Below are the code and all the weights of a small trained network. Each question names an input and a target symbol and asks about switching units off, where a switched-off unit gives its printed mean instead of its output.

import numpy as np


def w(rows, s, z=0):
    codes = np.array(rows[::2]) - 128.0
    scale = np.full(codes.shape[1], s)
    scale[-1] = z or s
    return codes * scale


def f(y):
    return y / 2 * (1 + np.tanh(0.7978845608 * (y + 0.044715 * y**3)))


def softmax(a):
    e = np.exp(a - a.max(-1, keepdims=True))
    return e / e.sum(-1, keepdims=True)


def log_softmax(a):
    a = a - a.max(-1, keepdims=True)
    return a - np.log(np.exp(a).sum(-1, keepdims=True))


def net(x, mask):
    ids = ['αβγδεζηθλμξπσφψω'.index(c) for c in x.split()]
    T = len(ids)
    res = E[ids] + P[:T]
    u = 0
    for l in range(3):
        q, k, v = (res @ M[l].T for M in (Q, K, V))
        z = softmax(np.where(np.tri(T) > 0, q @ k.T / 2**0.5, -1e9)) @ v
        res = res + np.where(mask[u], z, O[l][:, -1]) @ O[l][:, :-1]
        u += 1
        y = f(res @ A[l][:, :-1].T + A[l][:, -1])
        res = res + np.where(mask[u : u + 16], y, B[l][:, -1]) @ B[l][:, :-1]
        u += 16
    return log_softmax(res[-1] @ U[:, :-1].T + U[:, -1])


Q, K, V, O, A, B = {}, {}, {}, {}, {}, {}
E = w([
[97,101,109,62,124],'α',
[174,223,178,118,129],'β',
[119,152,142,111,131],'γ',
[134,191,63,37,25],'δ',
[166,235,149,82,205],'ε',
[63,218,197,155,117],'ζ',
[98,89,198,143,24],'η',
[78,114,91,73,136],'θ',
[68,174,106,110,127],'λ',
[115,147,128,101,152],'μ',
[73,223,30,140,15],'ξ',
[50,59,62,124,7],'π',
[193,100,193,126,231],'σ',
[113,67,91,68,123],'φ',
[125,181,59,178,75],'ψ',
[138,67,163,185,142],'ω',
],0.015)
P = w([
[108,152,246,30,135],'0',
[135,138,188,135,150],'1',
[142,121,178,107,141],'2',
[103,157,151,158,140],'3',
[116,146,150,133,135],'4',
[123,145,146,131,128],'5',
[113,154,142,136,131],'6',
[131,149,143,121,123],'7',
[141,141,140,111,114],'8',
[152,141,140,107,110],'9',
[164,149,132,98,105],'10',
[166,168,107,113,121],'11',
[188,143,125,90,104],'12',
],0.011)
Q[0] = w([
[127,103,2,185,149],'L0H0',
[162,34,75,161,154],'L0H0',
],0.0093)
K[0] = w([
[145,188,3,209,141],'L0H0',
[192,84,96,147,151],'L0H0',
],0.0054)
V[0] = w([
[157,3,147,31,125],'L0H0',
[61,139,244,153,94],'L0H0',
],0.0059)
O[0] = w([
[1,187,145,183,134,90],'L0H0',
[187,194,58,44,166,255],'L0H0',
],0.0096,0.0067)
A[0] = w([
[199,143,79,110,162,164],'L0N0',
[149,115,129,129,183,59],'L0N1',
[98,92,79,120,153,104],'L0N2',
[152,120,92,35,45,98],'L0N3',
[66,96,133,213,102,59],'L0N4',
[90,127,87,125,94,176],'L0N5',
[191,116,141,73,173,144],'L0N6',
[131,170,208,80,195,73],'L0N7',
[162,162,255,181,204,174],'L0N8',
[78,176,121,80,115,53],'L0N9',
[171,156,156,93,38,100],'L0N10',
[32,147,144,159,148,169],'L0N11',
[63,133,102,147,174,252],'L0N12',
[106,72,15,149,82,53],'L0N13',
[158,56,175,149,140,22],'L0N14',
[87,87,93,112,28,183],'L0N15',
],0.0098,0.0034)
B[0] = w([
[36,96,165,61,124,236],'L0N0',
[74,146,65,145,94,124],'L0N1',
[69,189,195,55,95,124],'L0N2',
[97,158,119,165,151,254],'L0N3',
[186,82,136,189,192,120],'L0N4',
[175,189,171,84,202,149],'L0N5',
[72,138,50,119,143,222],'L0N6',
[63,104,131,209,131,229],'L0N7',
[75,153,72,43,15,191],'L0N8',
[107,30,74,166,154,196],'L0N9',
[102,215,156,226,175,207],'L0N10',
[137,100,205,2,71,142],'L0N11',
[153,120,191,48,102,149],'L0N12',
[157,89,219,120,197,142],'L0N13',
[111,142,29,141,243,118],'L0N14',
[136,184,166,93,173,161],'L0N15',
],0.0064,0.0078)
Q[1] = w([
[54,179,145,94,155],'L1H0',
[83,197,2,63,207],'L1H0',
],0.0051)
K[1] = w([
[75,22,228,153,218],'L1H0',
[3,83,191,246,124],'L1H0',
],0.0044)
V[1] = w([
[137,33,82,156,234],'L1H0',
[54,131,202,253,104],'L1H0',
],0.0057)
O[1] = w([
[196,223,112,103,3,3],'L1H0',
[85,163,166,128,94,124],'L1H0',
],0.013,0.006)
A[1] = w([
[89,45,152,145,79,42],'L1N0',
[153,104,57,155,191,64],'L1N1',
[135,83,111,143,12,208],'L1N2',
[229,118,147,195,193,161],'L1N3',
[188,139,136,64,85,28],'L1N4',
[109,106,121,95,144,119],'L1N5',
[136,214,159,130,181,187],'L1N6',
[98,66,133,85,140,1],'L1N7',
[124,8,67,179,128,226],'L1N8',
[160,54,49,93,65,209],'L1N9',
[254,81,176,81,160,116],'L1N10',
[154,145,27,123,123,79],'L1N11',
[132,97,124,98,207,85],'L1N12',
[120,168,204,189,72,242],'L1N13',
[192,46,102,151,168,86],'L1N14',
[139,72,57,61,58,33],'L1N15',
],0.0082,0.0045)
B[1] = w([
[114,131,131,172,26,121],'L1N0',
[123,146,180,134,90,151],'L1N1',
[103,255,95,130,99,113],'L1N2',
[58,151,154,43,67,125],'L1N3',
[161,173,80,198,110,112],'L1N4',
[165,82,144,133,120,197],'L1N5',
[50,125,92,171,164,255],'L1N6',
[144,84,111,154,95,164],'L1N7',
[63,199,210,139,116,161],'L1N8',
[54,199,47,175,99,125],'L1N9',
[124,213,25,175,201,123],'L1N10',
[133,93,178,193,96,126],'L1N11',
[137,114,162,149,64,235],'L1N12',
[148,138,171,45,205,140],'L1N13',
[78,185,50,116,40,119],'L1N14',
[148,216,45,160,88,118],'L1N15',
],0.0079,0.0066)
Q[2] = w([
[186,124,18,185,35],'L2H0',
[81,100,79,57,254],'L2H0',
],0.0058)
K[2] = w([
[229,241,1,61,184],'L2H0',
[36,123,107,75,161],'L2H0',
],0.0046)
V[2] = w([
[197,189,94,2,115],'L2H0',
[200,70,205,115,15],'L2H0',
],0.0079)
O[2] = w([
[101,145,103,52,255,10],'L2H0',
[24,68,105,190,115,2],'L2H0',
],0.0083,0.013)
A[2] = w([
[77,60,75,254,84,34],'L2N0',
[52,94,131,88,115,239],'L2N1',
[68,175,58,60,106,38],'L2N2',
[209,68,156,148,173,67],'L2N3',
[114,177,193,176,104,153],'L2N4',
[182,172,161,125,80,2],'L2N5',
[128,129,173,70,198,129],'L2N6',
[71,200,81,150,149,56],'L2N7',
[159,140,104,150,160,83],'L2N8',
[173,91,87,218,132,158],'L2N9',
[161,127,153,125,220,56],'L2N10',
[109,158,87,168,127,198],'L2N11',
[151,142,186,130,46,180],'L2N12',
[161,134,202,140,112,140],'L2N13',
[97,107,123,29,174,109],'L2N14',
[175,151,122,66,175,62],'L2N15',
],0.008,0.004)
B[2] = w([
[203,204,65,16,111,254],'L2N0',
[135,102,212,170,167,226],'L2N1',
[83,100,167,46,158,137],'L2N2',
[135,143,145,96,163,131],'L2N3',
[179,162,148,143,123,194],'L2N4',
[189,89,177,127,172,166],'L2N5',
[94,131,136,153,198,198],'L2N6',
[196,121,160,63,82,153],'L2N7',
[108,185,122,125,50,129],'L2N8',
[142,228,123,41,115,133],'L2N9',
[58,179,48,162,200,159],'L2N10',
[169,99,196,137,96,150],'L2N11',
[255,143,177,104,74,194],'L2N12',
[153,148,140,143,143,175],'L2N13',
[55,131,156,109,171,159],'L2N14',
[80,80,96,130,118,210],'L2N15',
],0.0062,0.009)
U = w([
[98,68,154,164,119,144],'α',
[113,153,154,97,109,203],'β',
[149,107,117,180,102,114],'γ',
[184,208,47,24,108,14],'δ',
[36,140,26,59,143,135],'ε',
[97,179,229,63,103,199],'ζ',
[153,136,210,251,153,27],'η',
[138,70,127,85,114,132],'θ',
[145,104,105,126,130,245],'λ',
[148,102,158,168,113,60],'μ',
[122,222,86,205,107,160],'ξ',
[128,132,164,171,157,144],'π',
[64,159,78,23,1,89],'σ',
[166,75,133,95,118,116],'φ',
[211,137,103,219,108,90],'ψ',
[172,174,101,175,2,1],'ω',
],0.0082,0.0064)

Each question gives the input, a string of symbols that net reads in full, and the target symbol t.
The units are the heads (2 rows each of Q, K, V and O) and the neurons (one row each of A and B). Each row of codes is followed by its name. A weight is (code - 128) times the scale printed after its matrix; where a second scale follows, it is the last column's (O, A, B and U).
mask holds one flag per unit, layer by layer, with each layer's heads first. A switched-off unit (its flag False) gives its mean, the last column of its rows in O or B, instead of its output. The means were averaged over made-up inputs and are rounded, as every weight is.
A unit's drop is (log p(t) with every unit on - log p(t) with that unit switched off) / (log p(t) with every unit on - log p(t) with every unit switched off).
The circuit of an input: a set's keep is (log p(t) with only the set's units on - log p(t) with every unit switched off) / (log p(t) with every unit on - log p(t) with every unit switched off). Starting from the 12 units with the biggest drops (on a tie, the unit counted first), units are removed one at a time, each time the one whose removal leaves the highest keep (on an exact tie, the one counted first), for as long as the keep stays at least 0.8.
circuit, biggest first: the units of the circuit, biggest drop first
unit that matters most: the unit with the biggest drop
k most important neurons: the k neurons with the biggest drops, biggest first
k most important neurons of layer l: the k neurons of layer l with the biggest drops, biggest first
input ζ ψ ζ β, target δ: circuit, biggest first -> L0H0
input ζ λ ξ, target δ: circuit, biggest first -> L0H0, L2H0
input σ ζ ζ σ ζ ζ ζ ψ, target ω: 2 most important neurons -> L0N8, L0N11
input θ ζ φ ζ ζ α ζ ζ α ξ, target ζ: circuit, biggest first -> L0N15, L0N13
input ζ λ θ λ σ ζ ζ ξ, target δ: 3 most important neurons -> L0N7, L2N1, L0N9
input ζ φ λ γ, target δ: 2 most important neurons of layer 1 -> L1N6, L1N12
input ζ θ ζ λ ψ φ, target δ: circuit, biggest first -> L0H0, L1H0, L2H0
input ζ λ ε φ ζ φ μ ζ λ, target δ: circuit, biggest first -> L0H0, L1H0
input η θ ζ σ, target ζ: circuit, biggest first -> L0N8, L0N9
input σ β φ ζ ψ μ, target ω: 2 most important neurons -> L0N8, L0N7
input λ λ ζ ξ ψ ζ ζ λ φ θ, target ε: 4 most important neurons -> L0N9, L0N7, L0N2, L2N12
input λ ζ ζ σ ω β ζ θ θ, target ε: 3 most important neurons -> L0N9, L0N7, L0N2
input ζ λ ζ λ ζ ψ α, target δ: circuit, biggest first -> L0H0, L2H0
input λ ζ λ α ζ η δ φ ζ ε α, target ε: 3 most important neurons -> L0N9, L0N7, L2N12
input φ η ζ ζ ζ ζ ζ φ γ θ π, target ζ: 2 most important neurons of layer 0 -> L0N11, L0N13
input φ σ η ζ φ λ ζ ω σ σ, target σ: unit that matters most -> L2N0
input λ σ ω θ ε α, target ε: 3 most important neurons -> L0N9, L0N7, L0N0
input φ θ ζ λ δ ψ λ ψ ζ θ ζ ε, target σ: 2 most important neurons -> L2N0, L0N11
input λ ζ δ, target ε: 2 most important neurons of layer 1 -> L1N12, L1N8
input λ σ σ α φ ψ θ ξ, target ε: 2 most important neurons -> L0N8, L0N9
input λ λ λ φ, target ε: 3 most important neurons of layer 0 -> L0N9, L0N7, L0N10
input λ φ φ μ φ β, target ε: most important neuron -> L0N8
input λ ζ λ ζ λ φ δ, target ε: 2 most important neurons -> L0N9, L0N0
input λ λ ξ λ θ β, target ε: 2 most important neurons -> L0N9, L1N12
input λ σ λ λ ζ ζ φ, target ε: 3 most important neurons -> L0N9, L0N7, L0N2
input ζ ζ ζ ζ ψ, target δ: 2 most important neurons -> L0N7, L0N9
input φ ξ ζ φ β, target σ: 2 most important neurons of layer 0 -> L0N11, L0N12
input σ ε ψ ζ ζ ζ ζ ψ θ σ, target ω: 2 most important neurons -> L0N8, L0N7
input π φ ω, target ω: 3 most important neurons of layer 0 -> L0N11, L0N10, L0N15
